Here is a tiny trained network, its code and every weight. The questions are about switching its units off for an input and a class, where a switched-off unit gives its printed mean instead of its output.

import numpy as np


def w(rows, s, z=0):
    codes = np.array(rows[::2]) - 128.0
    scale = np.full(codes.shape[1], s)
    scale[-1] = z or s
    return codes * scale


def f(y):
    return y / 2 * (1 + np.tanh(0.7978845608 * (y + 0.044715 * y**3)))


def log_softmax(a):
    a = a - a.max(-1, keepdims=True)
    return a - np.log(np.exp(a).sum(-1, keepdims=True))


def net(x, mask):
    res = np.array(x, float).reshape(1, 3) / 4 @ E
    y = f(res @ A[0][:, :-1].T + A[0][:, -1])
    res = res + np.where(mask, y, B[0][:, -1]) @ B[0][:, :-1]
    return log_softmax(res[-1] @ U[:, :-1].T + U[:, -1])


A, B = {}, {}
E = w([
[211,80,208,84,163,144,123],'x0',
[113,222,154,118,215,175,171],'x1',
[121,108,92,11,73,170,208],'x2',
],0.012)
A[0] = w([
[113,136,96,139,142,98,157,247],'n0',
[62,162,35,152,106,106,133,106],'n1',
[165,69,76,119,33,74,83,102],'n2',
[116,147,115,62,102,112,151,112],'n3',
[124,145,144,153,169,177,170,83],'n4',
[179,157,144,205,183,57,89,104],'n5',
[72,31,114,110,102,101,67,64],'n6',
[209,76,174,81,164,122,126,87],'n7',
[135,158,136,200,174,85,82,87],'n8',
[104,148,152,158,152,107,41,77],'n9',
[66,139,60,153,132,132,137,97],'n10',
[154,118,140,180,164,150,95,95],'n11',
[209,121,204,121,108,187,116,61],'n12',
[128,176,129,144,171,150,181,100],'n13',
[246,117,170,82,155,134,108,119],'n14',
[152,102,72,82,116,198,199,150],'n15',
[129,196,130,133,166,146,175,108],'n16',
[140,57,109,178,122,58,130,92],'n17',
[141,97,128,45,111,170,190,76],'n18',
[103,199,183,134,125,163,173,95],'n19',
[49,185,53,150,84,118,108,82],'n20',
[112,93,74,90,115,175,204,74],'n21',
[55,132,156,130,184,203,146,105],'n22',
[126,189,122,106,235,144,161,111],'n23',
],0.011,0.013)
B[0] = w([
[154,220,200,249,139,173,51,245],'n0',
[61,126,200,100,192,97,165,206],'n1',
[194,187,110,146,68,85,173,228],'n2',
[134,109,101,98,155,147,92,170],'n3',
[146,108,100,82,116,93,171,155],'n4',
[116,93,69,93,141,181,71,225],'n5',
[149,123,86,98,76,65,182,176],'n6',
[58,113,192,109,166,71,167,207],'n7',
[100,124,72,101,115,164,118,205],'n8',
[97,109,58,95,141,147,137,178],'n9',
[97,89,142,113,168,97,157,174],'n10',
[91,81,95,80,129,135,97,165],'n11',
[69,97,128,111,147,109,185,179],'n12',
[150,111,112,120,89,99,176,173],'n13',
[78,123,192,179,183,84,141,230],'n14',
[125,134,108,115,120,166,53,234],'n15',
[166,110,123,124,102,109,156,184],'n16',
[144,125,106,87,88,128,159,175],'n17',
[105,89,82,83,141,171,87,208],'n18',
[158,115,89,139,82,83,175,172],'n19',
[53,72,175,114,170,82,179,202],'n20',
[100,59,79,68,146,175,94,184],'n21',
[145,128,118,131,78,107,172,175],'n22',
[186,125,114,134,74,90,158,218],'n23',
],0.013,0.012)
U = w([
[30,96,218,114,191,86,174,84],'0',
[89,92,21,97,133,200,72,60],'1',
[215,117,96,118,41,75,194,90],'2',
[189,173,252,180,138,186,32,253],'3',
],0.013,0.0078)

Each question gives the input, the list of numbers given to net, and the class t.
The units are the neurons (one row each of A and B). Each row of codes is followed by its name. A weight is (code - 128) times the scale printed after its matrix; where a second scale follows, it is the last column's (A, B and U).
mask holds one flag per neuron, in row order. A switched-off neuron (its flag False) gives its mean, the last column of its row in B, instead of its output. The means were averaged over made-up inputs and are rounded, as every weight is.
A unit's drop is (log p(t) with every unit on - log p(t) with that unit switched off) / (log p(t) with every unit on - log p(t) with every unit switched off).
unit that matters most: the unit with the biggest drop
top k neurons: the k neurons with the biggest drops, biggest first
drop when u is switched off: that unit's drop, to one decimal
input [-6,6,-8], class 1: unit that matters most => n5
input [-5,8,-8], class 1: top 2 neurons => [n5, n8]
input [6,4,8], class 1: top 3 neurons => [n18, n15, n21]
input [-7,-6,-4], class 0: top 2 neurons => [n1, n20]
input [-6,-7,5], class 2: top 4 neurons => [n2, n6, n14, n7]
input [-6,-6,5], class 0: top 2 neurons => [n1, n20]
input [8,-4,8], class 0: top 2 neurons => [n7, n14]
input [5,6,-6], class 1: top 2 neurons => [n5, n2]
input [-3,0,-2], class 3: top 2 neurons => [n7, n0]
input [0,-8,-6], class 2: top 2 neurons => [n2, n6]
input [-2,8,-8], class 1: drop when n8 is switched off => 0.7
input [2,3,3], class 3: drop when n5 is switched off => 0.2
input [-6,-5,-1], class 0: drop when n1 is switched off => 1.5
input [0,-2,3], class 3: top neuron => [n5]
